Below is a small trained network, with its code and all its weights. Each question gives an input and a target symbol and asks what happens when units are switched off, that is, made to give their printed mean instead of their output.

import numpy as np


def w(rows, s, z=0):
    codes = np.array(rows[::2]) - 128.0
    scale = np.full(codes.shape[1], s)
    scale[-1] = z or s
    return codes * scale


def f(y):
    return np.maximum(y, 0)


def softmax(a):
    e = np.exp(a - a.max(-1, keepdims=True))
    return e / e.sum(-1, keepdims=True)


def log_softmax(a):
    a = a - a.max(-1, keepdims=True)
    return a - np.log(np.exp(a).sum(-1, keepdims=True))


def net(x, mask):
    ids = ['αβγζθπψ'.index(c) for c in x.split()]
    T = len(ids)
    res = E[ids] + P[:T]
    u = 0
    for l in range(2):
        q, k, v = (res @ M[l].T for M in (Q, K, V))
        z = softmax(np.where(np.tri(T) > 0, q @ k.T / 2**0.5, -1e9)) @ v
        res = res + np.where(mask[u], z, O[l][:, -1]) @ O[l][:, :-1]
        u += 1
        y = f(res @ A[l][:, :-1].T + A[l][:, -1])
        res = res + np.where(mask[u : u + 12], y, B[l][:, -1]) @ B[l][:, :-1]
        u += 12
    return log_softmax(res[-1] @ U[:, :-1].T + U[:, -1])


Q, K, V, O, A, B = {}, {}, {}, {}, {}, {}
E = w([
[235,130,154,226,149],'α',
[210,120,93,171,116],'β',
[188,159,121,181,39],'γ',
[147,82,79,161,103],'ζ',
[179,34,118,132,75],'θ',
[182,77,194,129,213],'π',
[49,41,250,227,78],'ψ',
],0.012)
P = w([
[253,47,133,119,71],'0',
[72,184,172,148,97],'1',
[60,100,67,124,164],'2',
[208,160,155,151,130],'3',
[67,177,189,96,103],'4',
[56,96,71,125,161],'5',
[209,147,167,154,129],'6',
[64,169,196,94,108],'7',
[55,90,75,129,158],'8',
[218,144,172,160,128],'9',
[67,171,195,93,101],'10',
[55,96,71,132,155],'11',
[224,139,177,159,127],'12',
],0.011)
Q[0] = w([
[254,70,133,211,123],'L0H0',
[96,79,99,158,90],'L0H0',
],0.0093)
K[0] = w([
[254,42,76,77,94],'L0H0',
[96,139,72,91,137],'L0H0',
],0.0091)
V[0] = w([
[74,43,102,104,81],'L0H0',
[115,152,1,147,130],'L0H0',
],0.0076)
O[0] = w([
[134,219,98,2,119,253],'L0H0',
[149,171,10,207,100,33],'L0H0',
],0.0088,0.0024)
A[0] = w([
[136,128,186,78,147,223],'L0N0',
[166,197,151,150,99,73],'L0N1',
[131,168,140,112,80,76],'L0N2',
[67,109,145,188,149,183],'L0N3',
[154,97,66,164,84,132],'L0N4',
[19,128,77,154,179,208],'L0N5',
[73,170,139,141,87,210],'L0N6',
[138,95,74,117,254,221],'L0N7',
[201,96,113,120,107,134],'L0N8',
[202,142,167,99,166,252],'L0N9',
[101,167,148,189,89,125],'L0N10',
[37,116,143,145,105,140],'L0N11',
],0.011,0.0029)
B[0] = w([
[70,165,102,144,137,219],'L0N0',
[101,78,138,79,108,172],'L0N1',
[68,68,129,180,160,151],'L0N2',
[142,192,106,95,145,172],'L0N3',
[191,125,104,122,105,194],'L0N4',
[1,105,72,140,131,179],'L0N5',
[171,136,115,150,114,176],'L0N6',
[212,72,140,150,249,188],'L0N7',
[155,96,189,91,78,215],'L0N8',
[78,197,185,129,115,254],'L0N9',
[225,129,168,85,154,163],'L0N10',
[149,166,135,94,124,177],'L0N11',
],0.0095,0.0067)
Q[1] = w([
[97,125,3,81,203],'L1H0',
[43,153,83,147,135],'L1H0',
],0.0058)
K[1] = w([
[202,230,86,126,143],'L1H0',
[133,149,7,2,175],'L1H0',
],0.0067)
V[1] = w([
[123,2,165,78,127],'L1H0',
[234,144,113,111,211],'L1H0',
],0.0059)
O[1] = w([
[92,1,173,166,103,252],'L1H0',
[122,160,158,207,58,128],'L1H0',
],0.0069,0.0034)
A[1] = w([
[39,132,120,48,128,190],'L1N0',
[89,133,176,234,68,198],'L1N1',
[125,176,125,145,193,112],'L1N2',
[106,152,25,208,156,182],'L1N3',
[116,19,72,134,140,171],'L1N4',
[59,140,1,130,144,60],'L1N5',
[215,101,142,140,136,71],'L1N6',
[115,84,148,190,104,52],'L1N7',
[121,113,61,91,49,187],'L1N8',
[99,56,74,78,98,2],'L1N9',
[77,243,176,100,147,207],'L1N10',
[130,164,116,119,35,225],'L1N11',
],0.0098,0.0049)
B[1] = w([
[142,84,120,157,101,202],'L1N0',
[79,118,94,150,160,234],'L1N1',
[124,158,85,194,79,160],'L1N2',
[151,118,184,121,128,187],'L1N3',
[98,136,190,59,74,209],'L1N4',
[163,128,193,194,88,175],'L1N5',
[135,114,90,183,74,187],'L1N6',
[76,154,135,136,120,150],'L1N7',
[126,194,145,112,188,196],'L1N8',
[122,254,98,144,60,155],'L1N9',
[151,110,65,86,81,255],'L1N10',
[124,198,101,118,213,230],'L1N11',
],0.0099,0.0081)
U = w([
[33,108,176,102,200,210],'α',
[40,95,87,210,84,141],'β',
[219,2,148,79,129,131],'γ',
[193,199,118,116,176,156],'ζ',
[133,136,172,175,92,5],'θ',
[118,125,132,17,113,69],'π',
[208,89,94,201,133,210],'ψ',
],0.0094,0.0028)

Each question gives the input, a string of symbols that net reads in full, and the target symbol t.
The units are the heads (2 rows each of Q, K, V and O) and the neurons (one row each of A and B). Each row of codes is followed by its name. A weight is (code - 128) times the scale printed after its matrix; where a second scale follows, it is the last column's (O, A, B and U).
mask holds one flag per unit, layer by layer, with each layer's heads first. A switched-off unit (its flag False) gives its mean, the last column of its rows in O or B, instead of its output. The means were averaged over made-up inputs and are rounded, as every weight is.
A unit's drop is (log p(t) with every unit on - log p(t) with that unit switched off) / (log p(t) with every unit on - log p(t) with every unit switched off).
The circuit of an input: a set's keep is (log p(t) with only the set's units on - log p(t) with every unit switched off) / (log p(t) with every unit on - log p(t) with every unit switched off). Starting from the 12 units with the biggest drops (on a tie, the unit counted first), units are removed one at a time, each time the one whose removal leaves the highest keep (on an exact tie, the one counted first), for as long as the keep stays at least 0.8.
units of the circuit, in order: the units of the circuit, biggest drop first
unit that matters most: the unit with the biggest drop
k most important neurons: the k neurons with the biggest drops, biggest first
top k neurons in layer l: the k neurons of layer l with the biggest drops, biggest first
drop when u is switched off: that unit's drop, to one decimal
input π γ β β θ ζ ζ, target α: 2 most important neurons -> (L1N10, L0N7)
input θ α ψ ψ π ψ π ζ ζ π, target π: units of the circuit, in order -> (L0H0, L1N10, L0N9)
input θ π β α γ θ α, target π: units of the circuit, in order -> (L0H0, L1N10, L0N9, L0N1)
input θ ζ ζ β, target π: 2 most important neurons -> (L0N9, L1N10)
input ζ θ ψ γ γ θ ψ, target ζ: 3 most important neurons -> (L0N3, L0N7, L0N10)
input β γ θ ζ π ζ β θ β α ζ α π, target ψ: units of the circuit, in order -> (L0N7, L1N6)
input β γ θ γ π α β π ψ ζ ζ π ψ, target ψ: top 3 neurons in layer 1 -> (L1N4, L1N6, L1N8)
input α β β ζ α ψ ψ α α, target ψ: unit that matters most -> L0N3
input α θ θ γ, target β: top 2 neurons in layer 1 -> (L1N1, L1N6)
input α ψ π ζ β θ, target π: 3 most important neurons -> (L1N4, L1N9, L0N9)
input ψ θ π α β θ γ θ α ζ, target γ: units of the circuit, in order -> (L1H0, L0N0, L0N8)
input π ψ ψ β θ ζ ζ π γ π, target α: units of the circuit, in order -> (L0H0, L0N9)
input β β β, target γ: top 2 neurons in layer 1 -> (L1N4, L1N3)
input ζ ζ γ β θ ζ, target θ: unit that matters most -> L1N5
input θ γ α π π β ψ θ ζ ζ γ β, target γ: 3 most important neurons -> (L0N7, L0N9, L1N11)
input ζ θ ψ ζ π β θ, target ζ: top 2 neurons in layer 1 -> (L1N11, L1N4)
input π π θ ζ ψ γ π α, target β: top 2 neurons in layer 0 -> (L0N8, L0N7)
input π ζ β β γ β ψ γ π γ α β ζ, target α: top 3 neurons in layer 0 -> (L0N7, L0N9, L0N10)
input ζ β ψ ψ, target ζ: 2 most important neurons -> (L0N3, L0N7)
input θ ζ α γ ψ β π ψ ζ ζ ψ, target π: unit that matters most -> L1N10
input β π α ψ, target ψ: top 2 neurons in layer 0 -> (L0N10, L0N9)
input ψ θ ζ π π γ θ β γ γ, target γ: 2 most important neurons -> (L0N0, L0N10)
input π π β π θ β α ψ ζ θ π γ π, target α: top 2 neurons in layer 0 -> (L0N3, L0N8)
input β γ ζ α ζ, target ζ: top 2 neurons in layer 0 -> (L0N7, L0N6)
input ψ π θ ψ, target γ: drop when L0H0 is switched off -> 0.5
input α ψ π β θ α π β ψ ζ ζ θ ζ, target β: drop when L0N11 is switched off -> 0.2
input ψ γ ζ ζ γ α γ ζ, target ζ: top neuron in layer 0 -> (L0N7)
input θ π ζ π γ θ ψ α, target β: drop when L0N11 is switched off -> 0.1
